[[-11.1  -2.9  21.5 -29.5 -63.1]
 [ 16.2 -45.1 -42.1 -36.3  -1.2]
 [ 24.0   0.4 -24.1 -50.7  10.2]
 [ 16.2 -13.3 -32.4 -23.4  -1.2]
 [ 16.2 -17.5 -32.8 -29.5 -19.0]]
:
[[-11.1  -2.9]
 [ 16.2 -45.1]
 [ 24.0   0.4]]

[[  2.0 -34.6 -25.4  28.9]
 [ 52.8 -17.2 -14.7 -15.0]
 [ 76.5  39.3  27.5  -4.9]
 [ -5.5  23.6  -7.7 -35.9]]
:
[[  2.0 -34.6]
 [ 52.8 -17.2]
 [ 76.5  39.3]]

[[-22.3  29.4   0.6 -33.2]
 [ -7.0  12.3  -1.6  -8.6]
 [-49.9 -56.1  23.1 -10.3]
 [  4.4  -3.4  -2.4 -29.3]
 [  2.4 -47.5   5.0  -5.1]]
:
[[-22.3  29.4]
 [ -7.0  12.3]
 [-49.9 -56.1]]

[[62.3 41.6 54.4]
 [47.2 28.6 41.5]
 [46.0 34.2 42.4]]
:
[[62.3 41.6]
 [47.2 28.6]
 [46.0 34.2]]

[[-66.9 -12.9   9.5  31.5  19.1]
 [ -0.3  45.6 -24.9  -7.8 -58.3]
 [ 11.8 -12.9  35.3  39.3  27.7]
 [ -6.4 -71.4  35.3  15.8  27.7]
 [-24.5 -54.7  18.1  55.0  62.1]]
:
[[-66.9 -12.9]
 [ -0.3  45.6]
 [ 11.8 -12.9]]

[[-15.8  29.9  23.0  30.3 -10.2]
 [-12.8  11.8  28.7  11.8   9.7]
 [-31.1  46.5  55.2  46.6  -9.7]]
:
[[-15.8  29.9]
 [-12.8  11.8]
 [-31.1  46.5]]

[[-34.4  15.7  72.3  23.2  57.8]
 [-23.0   0.3  15.1  -8.8   3.6]
 [-25.8  10.0  50.1  15.6  39.6]]
:
[[-34.4  15.7]
 [-23.0   0.3]
 [-25.8  10.0]]

[[-36.8  49.1  21.2 -52.2]
 [-16.0  -7.8 -24.1   3.1]
 [-44.9  72.2  21.7 -47.1]]
:
[[-36.8  49.1]
 [-16.0  -7.8]
 [-44.9  72.2]]

[[-64.2 -64.7]
 [ 34.1 -44.4]
 [ 59.6  -2.8]
 [-11.7  50.5]]
:
[[-64.2 -64.7]
 [ 34.1 -44.4]
 [ 59.6  -2.8]]
---
[[-35.6  -5.3  30.7  11.9 -39.0  19.4  36.8  50.4 -16.5  16.4]
 [-66.3  -9.3 -66.0 -56.6 -71.0 -56.9   2.1 -59.1 -58.4  -2.5]]
:
[[-66.3 -35.6]
 [ -9.3  -5.3]
 [-66.0  30.7]
 [-56.6  11.9]
 [-71.0 -39.0]
 [-56.9  19.4]
 [  2.1  36.8]
 [-59.1  50.4]
 [-58.4 -16.5]
 [ -2.5  16.4]]

[[ 31.1 -19.5 -65.8 -17.3 -36.4 -20.8 -11.2 -21.4 -37.5  33.1 -36.0  -6.9
   48.0  -7.8 -34.4]
 [-26.8  47.1  22.2  42.9 -35.6  40.2  12.3 -31.0 -17.4  34.9 -32.6  11.4
  -14.8 -24.9 -35.3]]
:
[[-26.8  31.1]
 [ 47.1 -19.5]
 [ 22.2 -65.8]
 [ 42.9 -17.3]
 [-35.6 -36.4]
 [ 40.2 -20.8]
 [ 12.3 -11.2]
 [-31.0 -21.4]
 [-17.4 -37.5]
 [ 34.9  33.1]
 [-32.6 -36.0]
 [ 11.4  -6.9]
 [-14.8  48.0]
 [-24.9  -7.8]
 [-35.3 -34.4]]

[[ 17.0  37.0]
 [ 17.7  19.6]
 [  1.5   1.5]
 [-29.5  23.5]
 [ -9.2  32.1]
 [-69.9   7.6]
 [ -5.7  25.7]
 [ -9.4 -19.5]]
:
[[ -9.4  -5.7 -69.9  -9.2 -29.5   1.5  17.7  17.0]
 [-19.5  25.7   7.6  32.1  23.5   1.5  19.6  37.0]]

[[ 53.9 -30.8   5.6]
 [  6.7 -20.1  61.0]]
:
[[  6.7  53.9]
 [-20.1 -30.8]
 [ 61.0   5.6]]

[[ 47.8  17.3  48.1 -14.7   0.8  49.7  33.3 -41.8 -22.6  15.3 -25.4]
 [ 51.8 -12.3  55.7 -26.2  34.0  67.5  27.3 -43.4 -44.7 -28.0 -34.7]
 [ 11.4 -43.9  55.8  73.1  -5.3  -7.1 -31.3 -43.8  16.7 -30.4 -24.8]
 [ 43.7  16.2  34.7 -27.6  14.7  54.8  34.0 -30.7 -34.6   8.0 -21.0]
 [  9.0   4.1  34.5  46.0 -28.7 -12.6  -4.7 -31.2  27.6  18.5 -14.5]]
:
[[  9.0  43.7  11.4  51.8  47.8]
 [  4.1  16.2 -43.9 -12.3  17.3]
 [ 34.5  34.7  55.8  55.7  48.1]
 [ 46.0 -27.6  73.1 -26.2 -14.7]
 [-28.7  14.7  -5.3  34.0   0.8]
 [-12.6  54.8  -7.1  67.5  49.7]
 [ -4.7  34.0 -31.3  27.3  33.3]
 [-31.2 -30.7 -43.8 -43.4 -41.8]
 [ 27.6 -34.6  16.7 -44.7 -22.6]
 [ 18.5   8.0 -30.4 -28.0  15.3]
 [-14.5 -21.0 -24.8 -34.7 -25.4]]

[[  7.1  -6.4   0.5  32.0   4.4]
 [ -9.0   0.0  -8.8 -19.7   3.0]
 [ -1.4 -58.2 -21.8 -18.9 -22.5]
 [  5.4 -11.4  -7.2  -7.4  -9.7]
 [  0.0   0.0 -10.2 -17.4   0.0]]
:
[[  0.0   5.4  -1.4  -9.0   7.1]
 [  0.0 -11.4 -58.2   0.0  -6.4]
 [-10.2  -7.2 -21.8  -8.8   0.5]
 [-17.4  -7.4 -18.9 -19.7  32.0]
 [  0.0  -9.7 -22.5   3.0   4.4]]

[[ 24.4  20.5 -32.5 -14.3  15.6  17.4   0.9 -25.6 -21.8 -12.9  -3.7  -1.1
    5.3]
 [ 17.3  35.9  -7.7  19.8  59.3 -14.2   4.8  -3.0  58.6 -11.7 -23.1 -12.8
   -1.2]
 [-29.7 -17.2 -10.6  16.5  12.3 -43.3 -21.0 -18.3 -17.6  -4.1 -13.8 -17.3
   16.9]
 [ -7.5  41.2   1.3  23.1  -7.7  25.0 -41.2  26.3  21.0 -28.4  14.1  10.4
   28.8]
 [-21.5 -29.5  34.0  25.1  -8.1 -54.3  22.7 -17.4  -2.6 -20.4   4.9  -8.2
   -6.2]
 [ 37.5  15.3  -0.2  -2.6  17.2  39.8 -21.2 -16.8 -20.8 -10.0  -0.2   4.3
  -10.2]]
:
[[ 37.5 -21.5  -7.5 -29.7  17.3  24.4]
 [ 15.3 -29.5  41.2 -17.2  35.9  20.5]
 [ -0.2  34.0   1.3 -10.6  -7.7 -32.5]
 [ -2.6  25.1  23.1  16.5  19.8 -14.3]
 [ 17.2  -8.1  -7.7  12.3  59.3  15.6]
 [ 39.8 -54.3  25.0 -43.3 -14.2  17.4]
 [-21.2  22.7 -41.2 -21.0   4.8   0.9]
 [-16.8 -17.4  26.3 -18.3  -3.0 -25.6]
 [-20.8  -2.6  21.0 -17.6  58.6 -21.8]
 [-10.0 -20.4 -28.4  -4.1 -11.7 -12.9]
 [ -0.2   4.9  14.1 -13.8 -23.1  -3.7]
 [  4.3  -8.2  10.4 -17.3 -12.8  -1.1]
 [-10.2  -6.2  28.8  16.9  -1.2   5.3]]
